Here is a tiny trained network, its code and every weight. The questions are about switching its units off for an input and a class, where a switched-off unit gives its printed mean instead of its output.

import numpy as np


def w(rows, s, z=0):
    codes = np.array(rows[::2]) - 128.0
    scale = np.full(codes.shape[1], s)
    scale[-1] = z or s
    return codes * scale


def norm(h):
    return h / np.sqrt((h * h).mean(-1, keepdims=True) + 1e-5)


def f(y):
    return np.maximum(y, 0)


def log_softmax(a):
    a = a - a.max(-1, keepdims=True)
    return a - np.log(np.exp(a).sum(-1, keepdims=True))


def net(x, mask):
    res = np.array(x, float).reshape(1, 7) / 4 @ E
    u = 0
    for l in range(3):
        y = f(norm(res) @ A[l][:, :-1].T + A[l][:, -1])
        res = res + np.where(mask[u : u + 8], y, B[l][:, -1]) @ B[l][:, :-1]
        u += 8
    return log_softmax(norm(res)[-1] @ U[:, :-1].T + U[:, -1])


A, B = {}, {}
E = w([
[130,166,121,143,122,123,122,140,133,136,104,169],'x0',
[53,126,133,119,124,173,43,98,131,142,73,158],'x1',
[109,247,153,63,106,137,135,106,133,193,136,153],'x2',
[181,136,124,115,190,123,67,125,193,213,113,104],'x3',
[110,57,141,100,155,141,154,76,145,109,86,80],'x4',
[124,140,81,150,44,138,134,207,125,129,72,124],'x5',
[109,136,178,146,173,89,185,191,100,107,179,201],'x6',
],0.011)
A[0] = w([
[65,121,131,107,126,145,101,85,139,134,87,131,47],'0.n0',
[179,28,112,128,88,138,145,68,146,110,23,29,53],'0.n1',
[152,92,145,110,206,126,149,72,125,143,191,100,87],'0.n2',
[145,42,143,170,251,125,87,126,129,120,191,167,16],'0.n3',
[44,39,107,143,60,143,167,163,93,34,154,121,65],'0.n4',
[62,137,160,121,142,133,227,118,95,95,194,148,2],'0.n5',
[86,117,134,97,131,139,94,109,128,137,101,118,97],'0.n6',
[40,100,127,95,149,161,76,25,141,136,53,116,12],'0.n7',
],0.014,0.0047)
B[0] = w([
[102,116,174,101,113,101,87,109,97,167,132,121,178],'0.n0',
[97,92,4,91,121,166,120,136,150,101,114,98,249],'0.n1',
[190,144,169,121,147,139,147,108,159,173,154,77,214],'0.n2',
[148,130,134,157,198,73,52,216,141,79,145,144,212],'0.n3',
[181,113,183,206,89,134,165,85,119,113,114,103,244],'0.n4',
[78,150,94,53,137,120,162,131,144,115,148,177,212],'0.n5',
[122,111,140,125,132,127,91,126,83,150,101,141,171],'0.n6',
[54,114,191,123,130,119,68,76,119,149,130,124,227],'0.n7',
],0.016,0.013)
A[1] = w([
[156,205,114,151,84,150,90,170,103,165,124,134,32],'1.n0',
[131,224,91,126,37,154,101,199,105,212,74,183,87],'1.n1',
[97,137,140,147,178,112,125,121,113,105,159,203,84],'1.n2',
[125,47,105,163,102,147,150,139,95,100,115,152,55],'1.n3',
[118,80,133,123,166,132,195,83,114,97,120,133,126],'1.n4',
[102,164,148,104,124,129,191,159,114,124,123,184,84],'1.n5',
[54,163,124,75,104,122,255,160,58,102,204,211,33],'1.n6',
[142,96,179,203,47,142,217,146,66,55,96,156,3],'1.n7',
],0.016,0.0024)
B[1] = w([
[88,136,107,171,109,153,80,144,148,110,213,139,170],'1.n0',
[40,159,129,233,126,165,97,160,249,166,189,114,208],'1.n1',
[171,106,108,78,96,130,86,130,177,65,81,133,186],'1.n2',
[127,160,151,178,111,146,181,136,85,118,121,63,182],'1.n3',
[133,191,122,148,74,118,89,215,150,144,118,181,171],'1.n4',
[124,89,93,38,114,100,152,130,123,135,148,144,191],'1.n5',
[152,137,138,6,85,139,136,79,185,69,88,229,253],'1.n6',
[188,161,204,183,91,53,177,79,83,116,119,19,235],'1.n7',
],0.014)
A[2] = w([
[165,156,109,145,120,149,198,134,68,94,116,145,100],'2.n0',
[128,77,140,133,113,137,107,97,163,105,135,129,108],'2.n1',
[67,90,176,142,117,164,90,82,87,153,108,158,39],'2.n2',
[108,71,5,132,108,164,153,141,75,148,84,118,5],'2.n3',
[61,140,143,117,120,136,70,87,79,202,66,153,35],'2.n4',
[124,120,77,141,161,181,133,114,74,104,106,119,28],'2.n5',
[134,79,106,171,217,104,143,192,65,95,146,194,107],'2.n6',
[192,141,142,111,206,147,164,80,105,221,161,115,135],'2.n7',
],0.019,0.0029)
B[2] = w([
[79,119,142,189,91,74,73,76,78,191,114,138,184],'2.n0',
[94,162,76,140,120,179,178,158,74,173,50,200,206],'2.n1',
[114,177,117,77,131,90,80,135,67,230,134,152,234],'2.n2',
[128,54,67,94,181,166,161,68,243,42,144,43,202],'2.n3',
[74,124,205,97,135,161,82,87,1,173,95,179,251],'2.n4',
[122,145,123,94,112,193,220,154,192,151,42,173,160],'2.n5',
[135,82,145,194,173,115,110,204,96,88,78,225,174],'2.n6',
[151,167,95,120,104,145,226,149,47,171,182,137,177],'2.n7',
],0.014,0.011)
U = w([
[144,142,192,214,39,83,159,81,58,92,111,68,194],'0',
[44,179,104,210,99,183,85,166,205,160,229,137,50],'1',
[27,130,170,89,145,170,20,87,14,227,119,131,176],'2',
[133,162,148,13,71,110,143,100,168,87,152,209,121],'3',
[173,94,152,169,234,94,55,230,111,88,157,155,207],'4',
[89,49,22,113,143,218,127,92,170,97,89,23,101],'5',
[196,179,107,74,181,156,184,147,99,203,250,80,3],'6',
],0.012,0.002)

Each question gives the input, the list of numbers given to net, and the class t.
The units are the neurons (one row each of A and B). Each row of codes is followed by its name. A weight is (code - 128) times the scale printed after its matrix; where a second scale follows, it is the last column's (A, B and U).
mask holds one flag per neuron, layer by layer. A switched-off neuron (its flag False) gives its mean, the last column of its row in B, instead of its output. The means were averaged over made-up inputs and are rounded, as every weight is.
A unit's drop is (log p(t) with every unit on - log p(t) with that unit switched off) / (log p(t) with every unit on - log p(t) with every unit switched off).
The circuit of an input: a set's keep is (log p(t) with only the set's units on - log p(t) with every unit switched off) / (log p(t) with every unit on - log p(t) with every unit switched off). Starting from the 12 units with the biggest drops (on a tie, the unit counted first), units are removed one at a time, each time the one whose removal leaves the highest keep (on an exact tie, the one counted first), for as long as the keep stays at least 0.8.
circuit, biggest first: the units of the circuit, biggest drop first
top k neurons: the k neurons with the biggest drops, biggest first
top k neurons in layer l: the k neurons of layer l with the biggest drops, biggest first
drop when u is switched off: that unit's drop, to one decimal
input [8,8,-6,-7,1,1,-3], class 0: top neuron in layer 1 -> 1.n7
input [5,8,-4,-3,-8,8,1], class 0: circuit, biggest first -> 1.n7, 0.n4
input [-4,-7,5,1,-6,4,1], class 1: top 2 neurons in layer 1 -> 1.n1, 1.n0
input [5,-4,-5,-1,8,2,7], class 0: top 2 neurons -> 0.n4, 1.n7
input [5,8,-1,-6,-8,6,8], class 0: top 2 neurons -> 1.n7, 0.n4
input [1,-5,-1,7,1,-7,-7], class 6: top 2 neurons -> 0.n2, 2.n7
input [-8,1,0,-5,4,4,-5], class 5: top 2 neurons -> 0.n1, 2.n3
input [7,8,5,5,-6,-3,7], class 1: top 2 neurons -> 1.n1, 0.n7
input [2,-2,-8,6,-7,7,3], class 4: top 2 neurons -> 0.n4, 2.n6
input [-1,8,5,-1,-7,-1,5], class 3: top 3 neurons in layer 0 -> 0.n2, 0.n1, 0.n3
input [2,-8,-4,0,-2,7,-5], class 5: top 2 neurons -> 0.n1, 2.n3
input [1,-2,-2,8,4,-6,-1], class 4: top 2 neurons -> 0.n3, 1.n7
input [7,-8,5,-1,2,1,-4], class 1: top 2 neurons in layer 0 -> 0.n4, 0.n5
input [0,-3,2,8,-5,-8,8], class 4: circuit, biggest first -> 0.n3
input [5,2,8,-2,5,-1,4], class 3: top 2 neurons -> 1.n6, 0.n5
input [6,-1,-6,-7,-3,-5,5], class 0: top 3 neurons -> 0.n4, 1.n7, 2.n0
input [-8,-3,0,4,8,3,4], class 5: drop when 1.n2 is switched off -> 0.0
input [4,-7,2,6,4,-8,-1], class 6: drop when 0.n2 is switched off -> 1.2
input [-3,-2,-7,1,-6,1,-5], class 5: drop when 0.n1 is switched off -> 1.2
input [-1,6,2,-3,-5,6,-2], class 1: top 2 neurons -> 1.n1, 0.n7
input [-1,8,-5,-8,3,3,2], class 0: circuit, biggest first -> 0.n4
input [-2,-6,0,8,8,2,4], class 6: top 2 neurons -> 0.n2, 2.n7
input [5,4,2,6,-5,-3,1], class 1: top 2 neurons -> 0.n7, 1.n1
